Each row was made from one small tree. The marks that hang from a mark follow it in brackets, in alphabetical order. Every link used is in the known rows. Write each row's tree.
Known rows
zumu[dafot pasi[kufib] savog[todam]]: [ -86   45  149  218 -211  152    5  -72   14   29  -31  -56    6  -22
   28 -351  -42   32 -158  -66   -2   70  120 -144 -100 -132  106  -31
   64  -24  133   58   60   21   47   -9   20  -51   55   71   -9  -81
  -28  204 -334  -24    1   70    0 -112  108   19   87  167]
zulig[todam[zumu[savog]]]: [  23   63 -105   57 -165   80    7   -3   21   58  -44  -77  -36  -10
   40   65  -45  139  -87  -48    2   49   -1  -39    1  -63  -86  -73
    9    4   26   31   50  -14   11  -24    3   12   -5  -39  -46   26
  -35  110  -99  -28   42   31  -51  -50  -37    6   90  -34]
muga[meko[vazuge[dafot]]]: [  67 -139  -50 -185  341 -149  -62   85 -125   94  -20  -16   -2   33
  -51  200   81   92  242    2   12 -125  -83  166   59  109  -27   21
  -24   16   15   24  -76    4  -79   67  -37   -4  -78  -97 -107   80
  -17 -230  218  -18   50 -116   32  119 -108  -15 -189 -218]
dafot[dazoz lobud[zulig[todam]] vazuge]: [  20   42 -288   17   18  -26 -176   27 -168   17   62   88   33  -16
   13  330   38   -3  -36    8  -13  -49 -172   81   -8   48  -71   -3
   11  -45 -169   10   -4  -32  -67   41   88   15  -69  -51    9  108
    7  -93  140   35  127 -264  -36  -65  -85  -39  -33 -214]
zulig[mavo[zumu[pasi savog]] todam[lobud]]: [   6   95   91  190 -269   33  107  -61  171  -14 -114  -73  -42    0
   76  -63 -116  -10 -160  -13   29  168  224  -63  -19 -111    8  -40
   37    7   47    9   99    8  108  -69   79   -1   89   90  -11  -14
  -37  287 -168  -34   29  137   -4 -171   11    9  176  130]
zulig[mavo todam[lobud zumu[dafot]]]: [  38  118  -42  137 -160   -8   39  -83  -15  -63  -75  -49  -13  -15
   23  103  -32  -48   49   39   57  120  245  -10  -36    9 -114  -43
   27  -37 -122   14   67   -7   25    6   26   56  -31   40  -10   49
  -22  177 -165   -5   31  196   13 -159  -39   28  129   43]
pasi[kufib[mavo[zumu]] savog[todam[lobud[zulig]]]]: [ -18   90   71  207 -487   51  158  -51  232  -31  -68   29   28  -59
   75  -80  -64 -143 -300   92  -39  124   99 -198  122  -65  134  -31
    3    8  -46   14  120   20   20  -66   56  -71   52  106  122    3
  -68  313 -129   28   54  -20  -29 -101  151  -30  173  258]
gurez[dazoz[zumu] lutenas[muga]]: [   5  -91  -56 -214  271   22  -46   93    3 -136   15   -2   14    8
  -65   86  -13   33  223  -22   66  -88 -169   76   36   91 -175    1
  -62    6  -21  -37 -188   -8  -31   26  -59   22    9  -36  -18  -16
   92 -172   82   64  -89   91   31  155  -51  -21  -86 -168]
zumu[pasi[savog[todam]]]: [ -55   45   67   73 -183   67   20    6  -11   67  -33  -55  -15  -26
   61  -41  -61   52 -159  -35  -82   41   13  -72   99  -85   43  -43
   16    5  132    5   58   -1    6  -38   12  -29   45   11    2  -22
  -18  100 -202    2   45    1  -35  -25   33   -2   57   72]
dafot[lobud[todam zulig] vazuge]: [  38   60 -253   87  -54  -60 -127   20 -119  -30   59   35   30  -36
   15  349   60   97 -144   53   18  -17  -31   36  104   37    0  -23
    4  -54 -232   -7   46  -30  -69   29   83  -31  -28  -43   21   90
  -20  -68  168   87   82 -250  -24  -84  -72  -38   58 -214]
todam[lobud zumu[dafot pasi savog]]: [ -16   62   40  157 -255   47    9 -116   47   -4  -74  -95  -32  -30
   10 -210  -63   57  -67 -122   53   67  257 -109  -55  -82  -40  -27
   77  -27  -10   98  118   -2   90  -41   81  -19   18   72  -25  -55
  -47  211 -238    0   61   81   -4 -173   48   50  109  164]
meko[lerabal[dazoz[zumu] gurez] vazuge[dafot]]: [  74 -184   92 -366  631 -166   21   92   -3   33  -15   86  -53   -8
  -97   78  103  -81  306   11   13 -106  -90  199  -79  215   71    7
  -68   69  123  -38 -218   41  -58   15  -44   58  -79 -177  -74   -2
  -37 -361  584  -43  -79   -7    6  242  -77  -26 -316 -153]
pasi[kufib savog[mavo todam]]: [ -73   50  165  136 -230   87  113    5   76   17    2   -1   10  -25
   70 -143  -26  -50 -186   64  -96   55   -2 -173   85  -98  118  -59
  -26    8  146  -18   65    8  -28  -28  -18  -47   31   43   78  -14
  -16  181 -220  -48   50  -10  -27   -9  108  -18   90  152]
zulig[mavo[savog] todam[lobud]]: [   8  105   28   79 -161  -21   55  -31   51  -44  -73  -33   -7  -20
   32  203  -48  -33  -79  125  -40   84  113   16    4   12    3  -50
  -11   -6   30  -45   50   -1   41  -43   12   47    0   21   57   60
  -20  183 -135   -1   31   69   -9  -88  -45  -25  172    6]
meko[lerabal[gurez[dazoz]] vazuge[dafot[lobud[zulig]]]]: [  92 -176   -3 -267  473 -239    1   55   35  -14   15   98  -32   -1
  -94  181  123  -66  202   73  -18  -92  -34  201  -13  207  188   47
  -63   25 -137  -85 -108   41  -50   40    4   41  -66 -123  -72   69
  -84 -249  634   -5  -28 -141    2  175  -40  -36 -199 -193]
vazuge[gurez[dazoz lutenas[dafot kufib[savog]]]]: [  22 -156  -33 -231  191    1   33   68  119  -29  125   62    5   30
 -105  -60   43    9  105   83   13 -172 -216  100 -102  117  -32   96
  -67    6  -91  -59 -149   10   -8   20 -148   66   17  -55   36   13
   25 -134  186  -15 -140  -51  -20  232    6  -15  -65  -31]
vazuge[gurez[lutenas[dafot[lobud] muga]]]: [  81 -169 -126 -139  280  -14  -69   70  -17  -61   54   41   27   -5
  -68   -1   94   61  153   32   49 -129 -252   89  -29  135  -15   24
  -78  -52 -176    8 -109    8  -94   74  -67  -11   25   28  -40   22
   63 -130  175   92  -78  -77   22  103  -45  -43  -30 -217]
lerabal[dazoz gurez meko]: [  33 -109   53 -232  361 -116  -19   81   47  -53   30   91  -20   20
  -75  105   75    4  217  -20  -80  -85 -101  156   11   64   31   30
  -45   21  -10 -105 -195    5  -48   24  -62   39  -40 -104    0   32
   83 -183  410  -81  -41    8  -63  179  -86  -19 -178 -177]
zumu[savog[pasi[kufib[mavo]] todam[lobud[zulig]]]]: [ -64   94  122  202 -468   39  148  -61  144  -39  -42   -6   -1  -71
   51  -58  -76  -73 -285   46  -36  117  214 -188  171 -149  141   -6
   18    1   -2    9  190   14   36  -79   52  -57   86   61  149    6
  -62  327 -152  -24   20  -82   -8 -108  192   -5  178  242]
lobud[todam[zumu[dafot savog[pasi]]] zulig[mavo]]: [ -21  130   46  264 -330   -3   87 -130   42  -22  -34 -107  -17   29
   50   19  -66  -12 -139   12   20  155  293  -88  159 -203   62   29
   45   -4  -98   -8  222   14   81  -47   82    6   29   47    2    4
  -47  210 -148  -27   30   78   46 -191   71   32  182   86]
gurez[dazoz[dafot[lobud] zumu]]: [  -5  -16 -103 -134  244  -32 -135   46 -124 -139   36   25  -10    2
  -34   70    9   34   59   -7  148  -27  112   65  -36  191  -57  -58
    0    5  -38   -8 -132   -7  -20   71   10   18  -15  -65  -43  -63
  -53 -264  113  154  -50    0   65   39  -36   45  -56 -123]
lobud[todam[zumu[pasi]] zulig]: [  34   95 -115  147 -263   -7    7  -43   27   19  -13  -75  -28   -2
   38  171  -52  111 -146  -32   48   77  141  -27  198 -144    2  -22
   16    1 -139   15  145  -14    5  -54   83  -15   10  -41  -20   25
  -24  109   21    5   50  -27   -8 -103   21    6  128  -41]
gurez[lutenas[dafot muga[meko]]]: [  63 -191 -112 -134  235  -47  -51   88  -73  -10    9  -34   43   31
  -67   89   57   81  280    1   80 -174 -250  126   95   79  -98   62
  -74  -47 -143   32 -113    7  -86   86  -75  -10    2    1  -93   69
   87 -157   73   69  -43  -63   71  103  -68  -49  -94 -252]
kufib[mavo[zumu[dafot[dazoz]]] pasi savog]: [ -72   83  -18   64 -275   22   75  -70  -83  132   -9   23   69   36
   55 -203  -24 -169 -129   18 -111   58 -135  -86  -86  -37  -18  112
   59   63   31  -37  113  -11   62  -22  -56  -19  -16   31   66  -17
   58   32 -204   35 -126   23   34   33  117   20  -25  289]
lutenas[dafot[vazuge] kufib muga]: [  21 -113 -116  -75  135   -2  -71  102 -148   -6   62   29   76   21
  -52   76   77  -54  137   -7  104 -175 -333   53 -102   68 -147   70
  -22  -56 -114    6  -74  -23 -110   47  -61    8  -36 -101   -1   74
  100 -204   -3   74  -80 -131   40   78  -84  -31  -93 -168]
savog[pasi todam[lobud zumu]]: [  11   62   -2   80 -314   46   87  -24   30    0  -61  -40  -44  -77
   55   77  -66  -18  -89  -38   -4   69  156  -80  177  -56  -64  -54
   12   -9 -104   67  141   -4  -23  -53   29  -12   -1   31   47   31
  -53  197 -133  -25   74   86  -38  -76   71   31   70  139]
zumu[dafot pasi[kufib] savog]: [ -84   32  158  172  -88  106  -42  -79    6   31   -7  -64   14   17
    5 -371  -26   63 -105  -73   14   51   73 -123 -197 -146   93  -20
   52  -20  176   50   39    1   54   -1   15  -44   47   58  -35  -95
   21  111 -301  -37  -12   52   30  -93   51   22   83  105]
lerabal[gurez[dazoz lutenas] meko[vazuge[dafot]]]: [  83 -249   93 -389  598 -179   11   97  126  -24   28   91  -37   43
 -155  -11   95  -17  382   13  -17 -181 -161  219  -14  143   49   89
  -89   28  -72  -97 -249   29  -22   28 -105   47  -41  -60  -78   23
   -3 -222  631 -105  -76  -45  -41  274  -52  -38 -248 -178]
todam[lobud zumu[dafot[dazoz vazuge] pasi[savog]]]: [ -25   29    7   87 -155   40  -27  -91  -24   69  -20  -17  -11  -11
    3 -188  -45  -99   25 -124  -24  -28    0  -59 -120  -75 -114   27
   69  -25   -9  124   85    1   68  -48  106    2  -74   83  -19  -32
  -14   87 -216  -48  169   -8  -35 -126    6   11  -33  141]
dazoz[vazuge[gurez] zumu]: [  32  -43  -51 -175  327    1  -85   96  -50  -26   32   61  -20   -7
  -39  114   55   39  137  -44  -25  -70  -69  101  -36   96  -32  -23
  -28   31  130    3 -182  -20  -49   27  -37   20  -37  -95   11  -37
   43 -227  183  -13  -33   32  -19  111 -100    6 -167 -121]
muga[meko[lerabal[dazoz[zumu]] vazuge[gurez]]]: [  73 -202   11 -334  578 -155   11  136   -6   48   24   71  -53    5
  -78  218   83   -4  300   18  -84 -140 -138  236  -31  170   48   37
  -66   74  133    2 -202   49  -44   42  -34   52  -82 -154  -77   53
   15 -361  500  -80   28  -42   -8  231 -133  -44 -346 -220]
dafot[dazoz vazuge[gurez[lutenas[kufib muga]]]]: [  31 -140 -136 -261  334   55  -95  121  -20   74  156  103   45   45
  -83   63   92   -1  275  -33  -48 -229 -587  124 -150   48 -196  103
  -44  -16   -7  -17 -159  -15  -77   16  -63   33  -57  -44   37   60
  153 -228  137 -108   25 -130  -60  210 -107  -53 -201 -183]
kufib[mavo[savog] pasi]: [ -57   76   54    0 -200  -38   85  -12  -47   79    6    3   46   16
   43   -5  -36  -55 -173   77 -112   43  -94  -74   11  -70   49   39
    0   56  131  -75  141  -16   29  -45  -70  -18   24  -12   88    3
   57   28 -137   24 -113  -48   16   54   71   -7   63  153]
muga[meko[lerabal[gurez[lutenas[kufib]]] vazuge]]: [  87 -224    0 -341  488 -128   24  133   73  122   82   33   -4   42
  -93  214   99   90  304   79  -68 -181 -296  188  -43  128   74   83
  -90   17   42  -58 -196   31  -47   56  -99   45    0  -98  -66  111
   31 -276  457 -129  -22 -105   -7  258 -132  -43 -242 -186]
vazuge[dafot[dazoz[zumu] lobud] gurez[lutenas]]: [  45 -132 -125 -237  425    1 -168   45  -39   -5   70   75   -3   22
  -72   -9   47   90  154   -1  118 -104 -152   77  -84  178  -87  -28
  -31    2   -9   36 -194   -4  -63   53  -27   -1    4   16  -40  -44
  -13 -242  261   69  -22 -122   22  113  -45   -3 -102 -155]
todam[lobud[zulig[mavo[zumu]]]]: [  39   99  -49  100 -196  -85   10  -40   87  -94  -64    8    5  -14
   39  217  -23  -37  -35   43   54   99  192   16  114   15  -16  -20
    3  -21 -122  -20   56  -29   -7  -10   70    6    6   17   53   59
   17  132   17   26   45   76    9 -120  -34    1  113  -10]
zulig[mavo todam[lobud]]: [ 28 106 -52  61 -80 -48  19  -6 -13 -65 -52 -16 -10 -26  27 260 -20   1
   4  89  17  86 147  42  27  37 -79 -54 -12 -25 -47 -42   9 -22 -15   1
   7  48  -3 -20  38  81  12 115 -69  -6  17  91  -4 -75 -69 -11 122 -55]
lerabal[gurez meko vazuge]: [  49 -127   76 -215  378 -131  -33  101   31   -2   19   84  -11   28
  -82  102   88   -1  218   -7 -102 -106 -106  153    9   46  102   49
  -45    0   16 -105 -208   -4  -47   30  -66   20  -36  -81  -19   43
   61 -173  444 -106  -45  -18  -79  171  -99  -27 -182 -164]
kufib[mavo[zumu] pasi savog]: [ -43   83   18   37 -337    6  140  -18   10  115  -25   -2   50   21
   71  -98  -43  -80 -235   57 -112   91 -100 -116    1  -63   13   67
   23   76   66  -69  144  -22   46  -54  -74  -43   40   10   86   -4
   40   63 -135   45 -152   -3   10   62   97    3   49  259]
dafot[dazoz lobud[todam[zumu]] vazuge[gurez]]: [  76  -44 -251  -41  125   19  -93   42  -62   72  110   80  -13   11
   -5  120   59   44   -8  -37  -44  -98 -272   72  -93   25 -103    7
   13   -8 -160   65   -8    1  -44    9   69   -6 -100   -9  -23   38
    9 -130  169  -30  157 -176  -98   29  -84  -34  -95 -166]
todam[lobud zumu[dafot savog]]: [   8   64  -57  109 -203   31  -20  -91   18  -26  -64  -66  -17  -41
    1  -83  -14   64  -13  -78   49   32  186  -72  -43   12  -86  -41
   57  -37  -66   87   62  -11   42   -6   50   -5  -34   36   -7   -9
  -42  155 -181   18   69   78  -18 -135    5   38   85   87]
zumu[dafot pasi savog[mavo]]: [-110   76  144  176 -114   23   17  -88  -74   25   -7  -69  -11   14
   49 -292  -26   33  -56 -101  -22   65  192 -102    3 -134   67    8
   56   -8  160    1  111   -9   76   -2   21  -22   65   41  -11  -71
   32  142 -264  -41  -14   27   44 -118   98   59   47  147]
kufib[savog[mavo[pasi zumu[dafot]]]]: [ -76   84  127  121 -190   29   75  -73  -32   64  -25  -22   28   29
   81 -194  -15 -102 -106    1  -90   75    7  -82   14  -78   76   33
   30   33   86  -25  129   -7   55  -28  -35  -19   23   79   35  -43
   41  109 -240   -4  -54   86   41  -33   84   39   47  216]
dazoz[zumu[dafot[vazuge] pasi savog]]: [ -90   53   42   73   38   84 -107  -33 -142   21  -15  -35   -2   -3
   11 -204  -46   38  -35 -128   56   12   74  -60 -143  -56  -68  -24
   68  -12  227   88  -31  -17   61    3   41  -22   27    5  -31 -100
   21  -53 -197   31   -5    6   23  -98  -28   24  -57   37]
zulig[mavo todam[zumu[dafot]]]: [  22  103  -32  114  -75   24   22  -57  -70   -7  -41  -58   -4   31
   38   63  -22  -14   61   20   29  113  125    1  -60  -39 -104  -36
   21  -18  -35  -12   54  -10   10   28  -15   57  -29   13  -58   34
   12   89 -181  -25    0  210   17 -108  -59   32   84  -11]
dazoz[dafot[lobud vazuge[gurez]] zumu[savog]]: [  -2  -34  -79 -101  236   47 -145   44  -98  -22   57   44  -15   -9
  -32  -88   45   80  -20  -40  101  -58  -24    4 -141  137  -10  -43
   21   -8  117   64  -90    5    7   40   43  -28   16   -6  -14  -92
  -78 -229  110  104    4 -158   13  -10  -59   11  -76  -97]

Which tree is each row?
[  52 -159   -5 -271  381  -80  -29   74   57  -46   56   32  -11   31
 -112   42   76   51  305  -31   35 -163 -112  165   33  114  -79   56
  -57   16  -89  -68 -167   -7  -29   30  -83   44  -48  -44  -63   -1
   -3 -207  277  -51  -48    3    2  188  -26    5 -151 -132] -> gurez[dazoz[vazuge[dafot]] lutenas]
[  -5   46    8   56 -229   78   69    3  -26   56  -27  -48  -35  -31
   69   37  -57   16  -77  -57  -32   62   35  -69  153 -104  -53  -47
    6    9  -17   41  128   -7  -38  -32  -12  -11    1    4    0   16
  -18  109 -149  -44   44  100  -34  -24   50   36   25   84] -> savog[pasi todam[zumu]]
[  64 -153 -165 -130  280  -35 -128   56  -81   -7   76   57   26   13
  -58   36   74   33  144  -17   67 -167 -198  109  -41  136  -28   33
  -48  -41 -157   24 -143  -14  -69   86  -29   15  -21    8  -76   12
   14 -194  196   64  -11 -148   24   58  -38  -12  -85 -160] -> gurez[lutenas[dafot[dazoz[vazuge] lobud]]]
[ -93   72   67   70   11   67  -96  -47 -129   -1  -39  -60    5   -5
   29 -152  -65   14  -60  -59   34   59  126  -83  -67  -23  -13  -56
   39   -3  208   55  -44  -14   36    8   17  -13   37   14  -31 -100
   11  -48 -237   78  -26   79   61  -81  -13   34   10   66] -> dazoz[zumu[dafot pasi[savog]]]
[   4  114  -24  137 -433   17  106  -38  100  -36  -95   -7   10  -49
   62  165  -44  -73 -189   89  -52  112  172  -49  181   25   27    0
   28    3  -99  -39   96   -3   26  -50   37   -9   17   30  116   63
  -60  248  -99   62   16   46  -34  -85   54  -14  137  144] -> kufib[savog[todam[lobud[zulig[mavo[zumu]]]]]]
[  -5  118   77  138 -484   16  153  -70   96  -18  -86  -35    2  -30
   54  142  -88 -104 -215   82  -69  130  222  -94  191  -86   48   13
   38   16  -67  -26  211   11   58  -95   45    2   26   63  124   37
  -74  281 -187   36   21   45  -29  -95   87   -4  191  216] -> kufib[savog[todam[lobud[zulig[mavo[pasi]]] zumu]]]
[  20  120 -100  121 -126  -82   -4  -14  -28  -50    5  -27    8   15
   35  339    2   53  -74   94   17   81  131   49  203  -50   18   -5
  -11  -10 -110  -79   68  -22  -30   -1   39   17   -3  -66   37   79
   26   45   41   17   12    0   15  -67  -38  -19  128 -136] -> lobud[todam zulig[mavo]]
[ -10   12 -132  -37  257   25 -185   14 -204  -53   48   70   23  -25
  -18   21   60   19   53  -18   51  -32  -27   30 -173  144  -79  -48
   22  -40   17   65 -127  -22  -47   85    4   -5  -32   -6   -9  -34
   30 -207   37   96   -5  -33   12  -31 -106   11 -105 -123] -> dazoz[zumu[dafot[lobud vazuge[gurez]]]]
[  57 -127  -87 -252  366  -35  -73   58   50  -80  119   67  -22   15
  -93  -18   86   90  193   30   45 -120 -121  143  -52  180   -8   21
  -62   -9 -125  -46 -139   15  -27   67  -62   35    1    7  -37  -27
  -16 -206  272   11  -44  -22   -3  159  -24    9  -75 -156] -> vazuge[gurez[dazoz[dafot[lobud]] lutenas]]
[ -34  -21  106  -88  175   31  -66   31  -67   12  -10  -39  -22   14
  -23 -130  -13   -4   42  -84   57  -28   87   -7   -6   28   56  -12
   12   37  225   19  -80    5   43  -15   33   -7   22  -25  -49 -137
  -78 -205   -7   56  -31  -12   78   -2   -3   43  -80   45] -> dazoz[dafot vazuge zumu[pasi[savog]]]
[  -8  119  130  199 -255   22   98 -129   68  -30  -95  -82  -19    8
   45  -65  -98  -85  -82   12   21  160  278  -80  -50 -129    1  -15
   55  -10   -2   30  178   25  116  -58   55   35   36  124    0  -19
  -49  276 -292  -32   23  183   24 -197   29   30  203  180] -> zulig[mavo[pasi] todam[lobud zumu[dafot savog]]]
[ -60   47  110   64 -148   53   66    5   21   28   29    1   31   10
   27 -107   15    2 -132   77  -81   27  -60 -117  -43  -69   70  -21
  -22   21  141  -50   39  -25  -24  -18  -58  -32    6  -14   86   -3
   45   77 -164  -36  -32  -38   -3   51   54  -14   77   92] -> pasi[kufib[savog[mavo]]]
[   0   96  124  269 -373   41  129  -86  198  -10  -29 -101  -24   48
   46  -62 -110   45 -263   18   41  167  247 -146   83 -287  117   -7
   32   19   10   -8  209   17   90  -94  109  -33   77   51    5  -33
  -47  262 -130  -50   42   25    6 -161   75   -7  244   92] -> lobud[todam[zumu[pasi[kufib] savog]] zulig[mavo]]
[ -74  -27   51  -81  182   25   -5   -1   -5  -89   60   23  -11   10
  -41 -182  -19  -21  147  -57   45  -71   19    1  -37   27 -110   31
  -10    0   86    1 -107   -2   69   26  -32   30   21   29    0  -71
   31  -66    8  -28  -39   31   14   39   32   19 -111   29] -> gurez[dazoz[zumu[dafot[vazuge] savog[mavo]]] lutenas]
[ -55   54  100  106 -265   78  115   10   73   33    0   13   35  -24
   58 -106  -26  -57 -226   88  -99   60  -62 -169   36  -73   94  -40
  -11   18  123  -24   59   10  -21  -26  -36  -53   33   39   87  -11
  -10  150 -211   -2   10  -29  -37   19  101  -30  103  162] -> pasi[kufib[mavo] savog[todam]]
[ -25   29  133  132  -22   81  -35  -66   33   37  -18    2   43   42
   48 -287  -12  -79  -52  -33   33   69  -88  -64 -197 -103   79  -22
   21    0   63   66   41    3    2    8  -15  -40    4  119  -53  -84
   68   39 -237  -30  -22  201   48  -59   10   24   44  109] -> mavo[pasi[kufib] zumu[dafot]]
[ -60   69  149  241 -236  104  100  -62   37   14  -34   -5   -1  -10
   98 -330  -38 -100 -103  -57   12  117  137 -140   32 -115   85  -30
   34   -2   37   34   99   12   14   -3   14  -52   52  105   -3  -63
   11  236 -243  -49    1  164   22 -120  152   49   31  239] -> savog[mavo[zumu[dafot pasi[kufib]]] todam]
[ -36   27  203  110 -251  126   92  -24  123   69  -27  -36    8    6
   63 -175  -86  -55 -226   16  -73   73  -66 -167  -12 -187  112  -53
    1   25  142   48  134   27   11  -75    1  -47   30  104   18  -61
  -32  159 -291  -42   55   73  -33  -20   68  -15  132  180] -> mavo[pasi[kufib savog[todam[zumu]]]]
[  31   -4 -192  -45  107  -94 -101   26  -92  -94   85   51    1   -5
  -45  208   70   13   30   28   83  -76   21  124   73  120  -10   27
   -2  -25 -261  -35   -8    4  -26   43   63   16  -66  -67  -19   32
  -71 -187  237   81   40 -163   15    2  -20   -3  -38 -191] -> gurez[dazoz[dafot[lobud[todam zulig] vazuge]]]
[ -79   65   50  167 -184   99  -23  -64  -76   40  -45  -70  -11  -32
   41 -202  -36   67 -100 -102  -18   52  148  -70   14  -73   38  -17
   75  -24   91   40   63    9   51    2   22  -26   44   32  -22  -50
  -26  158 -283    8    5   61   -6 -112   76   37   44  116] -> zumu[dafot pasi savog[todam]]
